Below is a small trained network, with its code and all its weights. Each question gives an input and a target symbol and asks what happens when units are switched off, that is, made to give their printed mean instead of their output.

import numpy as np


def w(rows, s, z=0):
    codes = np.array(rows[::2]) - 128.0
    scale = np.full(codes.shape[1], s)
    scale[-1] = z or s
    return codes * scale


def f(y):
    return np.maximum(y, 0)


def softmax(a):
    e = np.exp(a - a.max(-1, keepdims=True))
    return e / e.sum(-1, keepdims=True)


def log_softmax(a):
    a = a - a.max(-1, keepdims=True)
    return a - np.log(np.exp(a).sum(-1, keepdims=True))


def net(x, mask):
    ids = ['ΓΛΞΠΣΦΨΩαβδεζηθμ'.index(c) for c in x.split()]
    T = len(ids)
    res = E[ids] + P[:T]
    q, k, v = (res @ M[0].T for M in (Q, K, V))
    z = softmax(np.where(np.tri(T) > 0, q @ k.T / 3**0.5, -1e9)) @ v
    res = res + np.where(mask[0], z, O[0][:, -1]) @ O[0][:, :-1]
    y = f(res @ A[0][:, :-1].T + A[0][:, -1])
    res = res + np.where(mask[1:25], y, B[0][:, -1]) @ B[0][:, :-1]
    return log_softmax(res[-1] @ U[:, :-1].T + U[:, -1])


Q, K, V, O, A, B = {}, {}, {}, {}, {}, {}
E = w([
[129,108,129],'Γ',
[60,87,18],'Λ',
[201,113,134],'Ξ',
[108,86,121],'Π',
[136,111,128],'Σ',
[171,167,31],'Φ',
[251,140,121],'Ψ',
[197,166,131],'Ω',
[146,118,126],'α',
[75,172,141],'β',
[84,18,145],'δ',
[122,105,127],'ε',
[164,140,143],'ζ',
[66,181,138],'η',
[125,106,131],'θ',
[173,146,145],'μ',
],0.015)
P = w([
[123,234,253],'0',
[124,129,197],'1',
[114,93,157],'2',
[117,84,140],'3',
[116,87,134],'4',
[118,85,120],'5',
[120,89,119],'6',
[125,88,114],'7',
[127,94,114],'8',
[134,94,107],'9',
[139,97,104],'10',
[135,100,105],'11',
[141,97,100],'12',
[134,108,104],'13',
],0.0055)
Q[0] = w([
[255,200,79],'head 0',
[206,250,217],'head 0',
[69,120,200],'head 0',
],0.0058)
K[0] = w([
[211,109,224],'head 0',
[141,175,237],'head 0',
[93,254,191],'head 0',
],0.0063)
V[0] = w([
[33,181,210],'head 0',
[218,2,171],'head 0',
[37,160,225],'head 0',
],0.0066)
O[0] = w([
[99,243,218,7],'head 0',
[227,15,168,187],'head 0',
[82,225,254,4],'head 0',
],0.0067,0.0031)
A[0] = w([
[233,61,130,183],'neuron 0',
[150,119,251,137],'neuron 1',
[178,121,170,146],'neuron 2',
[93,160,106,189],'neuron 3',
[192,123,183,163],'neuron 4',
[135,90,76,140],'neuron 5',
[123,158,136,81],'neuron 6',
[94,98,95,53],'neuron 7',
[136,153,97,1],'neuron 8',
[134,74,150,85],'neuron 9',
[82,187,191,146],'neuron 10',
[107,157,148,140],'neuron 11',
[147,103,158,226],'neuron 12',
[179,173,167,80],'neuron 13',
[174,148,171,151],'neuron 14',
[74,84,164,146],'neuron 15',
[173,110,144,120],'neuron 16',
[162,147,148,63],'neuron 17',
[196,106,96,158],'neuron 18',
[187,198,86,189],'neuron 19',
[152,157,65,69],'neuron 20',
[175,113,125,105],'neuron 21',
[151,155,145,7],'neuron 22',
[95,159,162,60],'neuron 23',
],0.013,0.0095)
B[0] = w([
[59,99,131,253],'neuron 0',
[156,125,32,139],'neuron 1',
[129,139,72,152],'neuron 2',
[120,234,145,148],'neuron 3',
[133,126,48,160],'neuron 4',
[145,141,83,197],'neuron 5',
[171,60,125,129],'neuron 6',
[212,202,162,135],'neuron 7',
[9,22,140,128],'neuron 8',
[183,130,217,140],'neuron 9',
[135,67,105,138],'neuron 10',
[119,83,73,133],'neuron 11',
[51,123,149,184],'neuron 12',
[11,113,106,132],'neuron 13',
[91,148,77,144],'neuron 14',
[25,135,110,143],'neuron 15',
[135,110,89,153],'neuron 16',
[54,205,80,129],'neuron 17',
[161,100,148,216],'neuron 18',
[89,135,254,188],'neuron 19',
[222,73,178,152],'neuron 20',
[146,103,83,157],'neuron 21',
[117,35,19,128],'neuron 22',
[168,67,164,130],'neuron 23',
],0.0095,0.018)
U = w([
[129,118,104,10],'Γ',
[150,116,91,3],'Λ',
[192,45,120,138],'Ξ',
[205,139,63,208],'Π',
[153,122,93,7],'Σ',
[133,120,92,3],'Φ',
[161,80,129,239],'Ψ',
[78,44,232,48],'Ω',
[167,21,104,81],'α',
[117,148,155,170],'β',
[152,116,95,7],'δ',
[121,143,153,183],'ε',
[127,111,110,17],'ζ',
[191,164,218,143],'η',
[136,118,103,2],'θ',
[48,126,2,143],'μ',
],0.0098,0.0096)

Each question gives the input, a string of symbols that net reads in full, and the target symbol t.
The units are the heads (3 rows each of Q, K, V and O) and the neurons (one row each of A and B). Each row of codes is followed by its name. A weight is (code - 128) times the scale printed after its matrix; where a second scale follows, it is the last column's (O, A, B and U).
mask holds one flag per unit, heads first, then neurons. A switched-off unit (its flag False) gives its mean, the last column of its rows in O or B, instead of its output. The means were averaged over made-up inputs and are rounded, as every weight is.
A unit's drop is (log p(t) with every unit on - log p(t) with that unit switched off) / (log p(t) with every unit on - log p(t) with every unit switched off).
The circuit of an input: a set's keep is (log p(t) with only the set's units on - log p(t) with every unit switched off) / (log p(t) with every unit on - log p(t) with every unit switched off). Starting from the 12 units with the biggest drops (on a tie, the unit counted first), units are removed one at a time, each time the one whose removal leaves the highest keep (on an exact tie, the one counted first), for as long as the keep stays at least 0.8.
units of the circuit, in order: the units of the circuit, biggest drop first
most important unit: the unit with the biggest drop
top k neurons: the k neurons with the biggest drops, biggest first
drop of u: that unit's drop, to one decimal
input δ Λ Γ ε, target μ: top 4 neurons => (neuron 19; neuron 18; neuron 20; neuron 15)
input Ξ Γ Ψ, target μ: units of the circuit, in order => (neuron 0; neuron 4; neuron 14)
input α α Σ Φ Φ Ψ Ψ Ξ Ξ Φ, target Ξ: units of the circuit, in order => (head 0; neuron 20)
input Ψ Φ Ψ Φ Φ Ψ, target α: top 2 neurons => (neuron 0; neuron 18)
input Ω Ω θ, target μ: units of the circuit, in order => (neuron 19; neuron 20)
input Ω Λ Σ Φ ζ Σ Φ Φ Λ, target Π: units of the circuit, in order => (neuron 7; neuron 0; head 0; neuron 12)
input Φ Φ Ψ Γ η Λ α β Ψ α α δ, target μ: top 4 neurons => (neuron 19; neuron 15; neuron 20; neuron 18)
input η Ω Ψ Φ Ψ Ψ Ψ Ω, target α: units of the circuit, in order => (head 0; neuron 18; neuron 3)
input β η Ψ α, target μ: top 3 neurons => (neuron 18; neuron 19; neuron 20)
input Φ Ψ Λ ε Φ δ, target μ: top 3 neurons => (neuron 19; neuron 15; neuron 20)
input β Π Ψ Γ, target μ: top 3 neurons => (neuron 19; neuron 18; neuron 20)
input Φ μ Λ Φ Ω β θ Ψ η Ψ δ Ω Φ Ψ, target α: units of the circuit, in order => (head 0; neuron 18; neuron 0; neuron 21)
input Ω Ξ Λ Ψ δ α Ψ μ, target μ: most important unit => neuron 20
input Ψ θ α, target μ: most important unit => neuron 19
input Ψ Λ θ Φ Λ Φ μ Ω Ξ Ψ Φ Φ, target Ξ: drop of neuron 20 => 0.3
input Σ δ Σ ε, target μ: drop of head 0 => 0.4
input ε α Γ δ Ω ζ, target μ: drop of head 0 => 0.4
